Below is a small trained network, with its code and all its weights. Each question gives an input and a target symbol and asks what happens when units are switched off, that is, made to give their printed mean instead of their output.

import numpy as np


def w(rows, s, z=0):
    codes = np.array(rows[::2]) - 128.0
    scale = np.full(codes.shape[1], s)
    scale[-1] = z or s
    return codes * scale


def f(y):
    return y / 2 * (1 + np.tanh(0.7978845608 * (y + 0.044715 * y**3)))


def softmax(a):
    e = np.exp(a - a.max(-1, keepdims=True))
    return e / e.sum(-1, keepdims=True)


def log_softmax(a):
    a = a - a.max(-1, keepdims=True)
    return a - np.log(np.exp(a).sum(-1, keepdims=True))


def net(x, mask):
    ids = ['αβγδηθλμξστφψ'.index(c) for c in x.split()]
    T = len(ids)
    res = E[ids] + P[:T]
    r = res
    for j in range(2):
        rows = slice(4 * j, 4 * j + 4)
        q, k, v = (r @ M[0][rows].T for M in (Q, K, V))
        z = softmax(np.where(np.tri(T) > 0, q @ k.T / 4**0.5, -1e9)) @ v
        o = O[0][rows]
        res = res + np.where(mask[j], z, o[:, -1]) @ o[:, :-1]
    y = f(res @ A[0][:, :-1].T + A[0][:, -1])
    res = res + np.where(mask[2:26], y, B[0][:, -1]) @ B[0][:, :-1]
    return log_softmax(res[-1] @ U[:, :-1].T + U[:, -1])


Q, K, V, O, A, B = {}, {}, {}, {}, {}, {}
E = w([
[106,189,160],'α',
[102,98,159],'β',
[97,96,125],'γ',
[93,99,163],'δ',
[96,182,208],'η',
[107,191,138],'θ',
[104,38,25],'λ',
[98,8,71],'μ',
[80,21,194],'ξ',
[122,53,62],'σ',
[109,110,57],'τ',
[105,196,91],'φ',
[126,38,137],'ψ',
],0.012)
P = w([
[250,125,136],'0',
[142,68,152],'1',
[146,125,65],'2',
[107,92,143],'3',
[115,137,60],'4',
[80,106,130],'5',
[89,141,55],'6',
[60,115,114],'7',
[63,141,70],'8',
[52,134,101],'9',
],0.014)
Q[0] = w([
[92,58,142],'head 1',
[135,161,114],'head 1',
[111,4,94],'head 1',
[90,232,154],'head 1',
[180,166,158],'head 2',
[155,163,172],'head 2',
[108,159,81],'head 2',
[122,92,100],'head 2',
],0.02)
K[0] = w([
[229,150,105],'head 1',
[68,132,142],'head 1',
[251,131,149],'head 1',
[36,144,106],'head 1',
[95,133,112],'head 2',
[93,131,112],'head 2',
[144,138,106],'head 2',
[154,109,141],'head 2',
],0.024)
V[0] = w([
[203,249,106],'head 1',
[118,125,209],'head 1',
[117,208,240],'head 1',
[93,131,191],'head 1',
[160,112,163],'head 2',
[223,96,166],'head 2',
[72,116,112],'head 2',
[172,150,137],'head 2',
],0.015)
O[0] = w([
[195,15,101,159],'head 1',
[16,97,224,89],'head 1',
[37,64,142,34],'head 1',
[2,117,163,64],'head 1',
[107,140,193,168],'head 2',
[108,126,240,253],'head 2',
[130,188,30,74],'head 2',
[147,111,165,163],'head 2',
],0.013,0.011)
A[0] = w([
[156,214,137,105],'neuron 1',
[61,128,164,103],'neuron 2',
[36,154,95,110],'neuron 3',
[124,67,71,83],'neuron 4',
[155,27,174,194],'neuron 5',
[79,169,171,193],'neuron 6',
[167,188,130,81],'neuron 7',
[158,151,1,135],'neuron 8',
[152,72,158,172],'neuron 9',
[100,221,137,98],'neuron 10',
[134,190,147,110],'neuron 11',
[131,132,165,57],'neuron 12',
[111,129,157,110],'neuron 13',
[135,155,212,103],'neuron 14',
[178,137,51,13],'neuron 15',
[131,172,201,111],'neuron 16',
[167,158,22,139],'neuron 17',
[134,143,175,135],'neuron 18',
[140,200,34,145],'neuron 19',
[108,109,187,110],'neuron 20',
[158,224,134,101],'neuron 21',
[39,118,160,81],'neuron 22',
[63,117,182,27],'neuron 23',
[171,35,85,254],'neuron 24',
],0.0082,0.011)
B[0] = w([
[115,77,93,187],'neuron 1',
[166,97,97,162],'neuron 2',
[145,45,219,143],'neuron 3',
[74,59,85,140],'neuron 4',
[89,188,122,253],'neuron 5',
[184,93,204,175],'neuron 6',
[117,71,96,178],'neuron 7',
[153,156,181,175],'neuron 8',
[107,158,115,209],'neuron 9',
[97,97,61,154],'neuron 10',
[95,77,104,158],'neuron 11',
[153,104,121,131],'neuron 12',
[163,84,141,141],'neuron 13',
[121,138,67,175],'neuron 14',
[113,80,226,157],'neuron 15',
[90,104,93,170],'neuron 16',
[126,165,144,186],'neuron 17',
[113,135,125,161],'neuron 18',
[163,109,167,182],'neuron 19',
[159,101,174,171],'neuron 20',
[96,69,78,193],'neuron 21',
[153,125,69,165],'neuron 22',
[210,101,2,161],'neuron 23',
[33,204,105,238],'neuron 24',
],0.0078,0.021)
U = w([
[87,143,150,113],'α',
[157,118,229,87],'β',
[99,119,124,153],'γ',
[134,103,163,169],'δ',
[161,43,170,79],'η',
[113,193,194,159],'θ',
[171,105,1,96],'λ',
[97,156,12,82],'μ',
[109,49,72,2],'ξ',
[224,123,141,118],'σ',
[160,181,66,231],'τ',
[140,249,125,174],'φ',
[133,113,169,198],'ψ',
],0.0089,0.0054)

Each question gives the input, a string of symbols that net reads in full, and the target symbol t.
The units are the heads (4 rows each of Q, K, V and O) and the neurons (one row each of A and B). Each row of codes is followed by its name. A weight is (code - 128) times the scale printed after its matrix; where a second scale follows, it is the last column's (O, A, B and U).
mask holds one flag per unit, heads first, then neurons. A switched-off unit (its flag False) gives its mean, the last column of its rows in O or B, instead of its output. The means were averaged over made-up inputs and are rounded, as every weight is.
A unit's drop is (log p(t) with every unit on - log p(t) with that unit switched off) / (log p(t) with every unit on - log p(t) with every unit switched off).
The circuit of an input: a set's keep is (log p(t) with only the set's units on - log p(t) with every unit switched off) / (log p(t) with every unit on - log p(t) with every unit switched off). Starting from the 12 units with the biggest drops (on a tie, the unit counted first), units are removed one at a time, each time the one whose removal leaves the highest keep (on an exact tie, the one counted first), for as long as the keep stays at least 0.8.
circuit, biggest first: the units of the circuit, biggest drop first
unit that matters most: the unit with the biggest drop
top k neurons: the k neurons with the biggest drops, biggest first
heads that matter: for each layer, one digit per head in row order, 1 if its drop is at least 0.15 and else 0, layers parted by /
drop of u: that unit's drop, to one decimal
input λ φ λ ξ ξ, target σ: circuit, biggest first : head 1; neuron 15
input η φ θ λ τ φ γ, target ξ: circuit, biggest first : head 1
input λ λ μ λ λ η φ μ δ, target σ: heads that matter : 10
input σ δ φ η θ γ, target τ: heads that matter : 10
input η λ λ λ λ γ λ γ λ β, target ξ: top 2 neurons : neuron 23; neuron 22
input θ λ σ μ σ, target α: heads that matter : 11
input ψ θ η γ ξ λ λ λ, target β: heads that matter : 01
input δ τ γ δ σ μ λ α, target λ: heads that matter : 10
input λ ψ μ δ μ η λ γ θ γ, target σ: circuit, biggest first : head 1; neuron 5
input σ φ ξ φ σ ξ, target τ: circuit, biggest first : head 1; neuron 6
input η λ φ, target λ: circuit, biggest first : head 1; neuron 21; neuron 1; neuron 24
input ξ μ ξ γ, target η: top 2 neurons : neuron 6; neuron 24
input ξ ψ λ, target η: top 2 neurons : neuron 6; neuron 24
input φ φ α λ δ, target μ: circuit, biggest first : head 1; neuron 24; neuron 6; neuron 5
input τ η η η α β, target φ: unit that matters most : neuron 24
input η σ θ β λ τ ψ, target ξ: top 3 neurons : neuron 23; neuron 22; neuron 2
input θ ξ α α σ λ λ, target α: top 2 neurons : neuron 24; neuron 5
input λ λ φ μ, target σ: drop of head 1 : 2.0
input μ σ θ λ η, target λ: drop of neuron 7 : 0.1
input ψ λ γ, target β: drop of neuron 20 : 0.1
